Rows are numbered. After the first two, each row is followed by the number of the nearest row among all rows above it, by straight-line distance.
In the rows, 128 means zero.
0: [124 194 141 160 165  70 142  98 109 212 109 125 116 126 116  49 164  83
 127 134 120 141 168 180 143 135 136 150  90 188 159 124 134 118 129 143
 101 123 126  86 140 104 140 131  88]
1: [122 163 138 151 136  73 125  76 131 176 120 129 108 108 125  71 148 114
 127 142 142 146 178 165 123 135 154 140  70 190 147 125 128 121 142 145
 114 117 149 120 126  89 151 112  94]
2: [127 173 134 118 136  70 100  86 116 200 132 128 107 116 114  51 145 137
 114 144 135 146 187 178 110 154 166 146  55 177 126 126 115 118 139 154
 126 118 136 130 132  87 143  95 102]
1
3: [130 200 134 155 138  78 139  92 115 193 123 124 117 112 110  67 155 116
 121 125 144 138 136 190 135 146 162 146  60 194 130 125 135 110 131 154
 112 121 140 116 137 105 146 119  96]
1
4: [125 176 142 145 154  69 111 102 124 209 129 134 119 126 117  67 165 102
 131 134 114 148 187 176 123 131 157 152  73 186 128 126 130 110 129 128
 105 117 149 101 142  86 140 127 106]
1
5: [126 188 139 146 133  78 125  93 120 199 129 124 116 117 124  74 147 113
 117 128 129 151 145 176 125 149 154 147  69 196 147 122 132 116 142 155
 125 127 129 106 137  98 139  85 103]
3
6: [125 169 124 151 143  54 109  92 134 207 124 123 111 121 107  67 149 128
 117 143 116 145 150 169  99 140 159 151  57 180 132 127 137 124 137 156
 110 128 142 119 143 104 145 150 121]
4
7: [126 174 130 141 128  79 123 113 139 175 116 121 114 121 110  44 144 101
 121 139 126 150 202 183 114 147 162 134  57 203 135 126 109 112 133 156
 104 128 141 117 126  91 145 139 107]
1
8: [126 177 127 124 126  69 111  99 137 208 131 124 118 130 102  72 144 117
 124 141 136 148 186 175 126 144 169 145  37 203 133 128 126 109 140 140
  95 123 144 137 121  98 141  87 135]
2
9: [115 175 142 150 126  83 116  90 117 192 125 123 110 119 116  70 147 117
 133 140 145 145 166 185 129 144 162 145  59 224 143 130 121 120 154 151
 122 125 143 106 134  93 140 102 127]
5
10: [120 183 145 149 168  61 141  97 130 186 114 130 117 132 138  51 171  96
 143 133 122 139 160 157 124 123 146 148 100 194 141 121 145 113 127 138
 101 103 133  83 156  76 147 127  61]
0
11: [122 183 121 121 124  76 100  87 119 212 129 123 119 111 109  84 143 132
 127 144 126 149 176 210 114 143 173 146  50 184 117 129 112 105 139 158
 121 120 145 131 134  94 139 107 106]
2
12: [126 169 137 139 130  70 116  91 144 209 130 130 117 124 118  81 161 124
 137 141 110 139 171 164 104 155 173 139  66 207 137 125 124 110 139 152
 121 120 142 143 140  80 140 127 115]
6
13: [125 175 126 135 123  70 127  99 145 177 127 124 115 123 112  75 151 108
 117 141 129 152 165 169 108 127 160 134  39 205 117 133 121 117 145 144
 117 125 142 146 138 107 140 125 108]
12
14: [124 182 119 148 134  75 128 100 124 204 122 120 122 113 120  66 154 116
 128 130 130 147 146 196 145 137 175 144  75 202 115 126 136 112 135 154
 111 109 142  99 130 109 149 126  91]
3
15: [127 170 120 134 117  77 106  99 134 182 136 120 106 112 122  50 135 140
 134 142 155 141 179 170 117 153 157 146  25 203 128 131 108 114 151 153
 115 127 150 148 124 112 147  89 114]
8
16: [129 169 130 143 116  74 120 100 122 160 117 124 113 111 110  77 143 113
 118 139 131 138 185 196 100 161 172 140  48 181 126 127 113 113 150 146
 104 127 147 118 135  91 150 135 125]
7
17: [121 176 147 140 135  62 107  90 141 201 128 118 114 130 113  74 163 125
 132 135 114 135 174 155 101 149 166 134  94 194 123 122 121 108 148 152
 118 116 138 121 134  84 143 114 114]
12
18: [127 173 132 142 117  81 135 110 128 155 119 119 111 116 111  70 162 112
 135 143 119 146 190 184 104 146 166 143  28 184 127 135 108 121 145 139
 109 122 140 115 132  99 142 122 100]
16
19: [128 179 149 153 164  64 135  99 121 186 123 129 113 120 126  71 169 100
 144 139 120 144 149 183 113 112 162 147  60 196 107 124 125 117 136 140
 112 113 144 108 141  88 139 145  86]
4
20: [124 179 128 133 141  52 140 100 123 180 125 122 117 124 123  35 168 125
 118 134 130 144 157 177 105 142 148 150  77 216 129 126 135 119 145 153
 109 119 135 100 149  86 149  95  82]
5
21: [115 167 127 145 138  67 130  99 138 205 128 119 119 113 120  50 148 113
 140 132  97 138 170 159 116 156 167 145  70 206 152 122 118 110 134 151
 124 123 137 107 146  94 143 160 114]
12
22: [120 170 136 144 163  62 120  97 127 183 125 122 114 118 109  91 154 124
 115 140 107 149 183 195 112 143 171 150  59 181 128 124 134 118 137 160
 108 119 144 109 131  92 148 128 102]
4
23: [118 185 116 141 136  83 125 100 134 205 113 124 118 113 121  75 164 111
 140 133 133 143 158 226 131 139 158 149  50 204 121 131 142 112 137 148
 108 111 137 101 135  93 139 112  80]
14
24: [124 166 129 142 129  70 117  99 136 218 133 115 123 119 112  79 157 104
 117 142 139 147 167 160 114 141 162 150  39 199 128 124 130 106 129 138
 110 126 142 117 137 100 146  97 120]
8
25: [126 176 145 136 108  75 114  82 121 188 134 119 115 119 117  78 141 128
 107 136 136 157 137 188 119 144 164 140  67 190 143 125 127 113 144 153
 135 123 139 126 131 102 145  69 118]
5
26: [128 177 132 110 143  71 105  92 111 197 132 131 112 121 116  53 142 127
 129 146 133 147 197 176 119 145 166 148  46 191 141 126 110 111 138 159
 111 121 143 132 138  90 138  88  98]
2
27: [113 182 124 136 147  84 134 104 128 168 117 128 117 115 107  71 171  94
 126 128 124 150 178 185 125 134 164 144  45 182 129 131 134 114 142 146
 112 114 139 107 152 100 145 121  87]
18
28: [122 168 129 126 115  67 128  91 148 186 131 117 112 120 101  77 133 131
 111 139 130 158 178 184 111 154 176 133   9 203 126 127 126 109 142 137
 119 123 147 146 110  93 149  91 118]
8
29: [127 169 132 137 130  63 107  95 127 193 123 119 119 118 116  84 133 118
 122 141 111 145 135 145 115 146 177 151  35 194 126 126 133 112 148 161
 107 123 142 117 137  98 146 160 117]
6
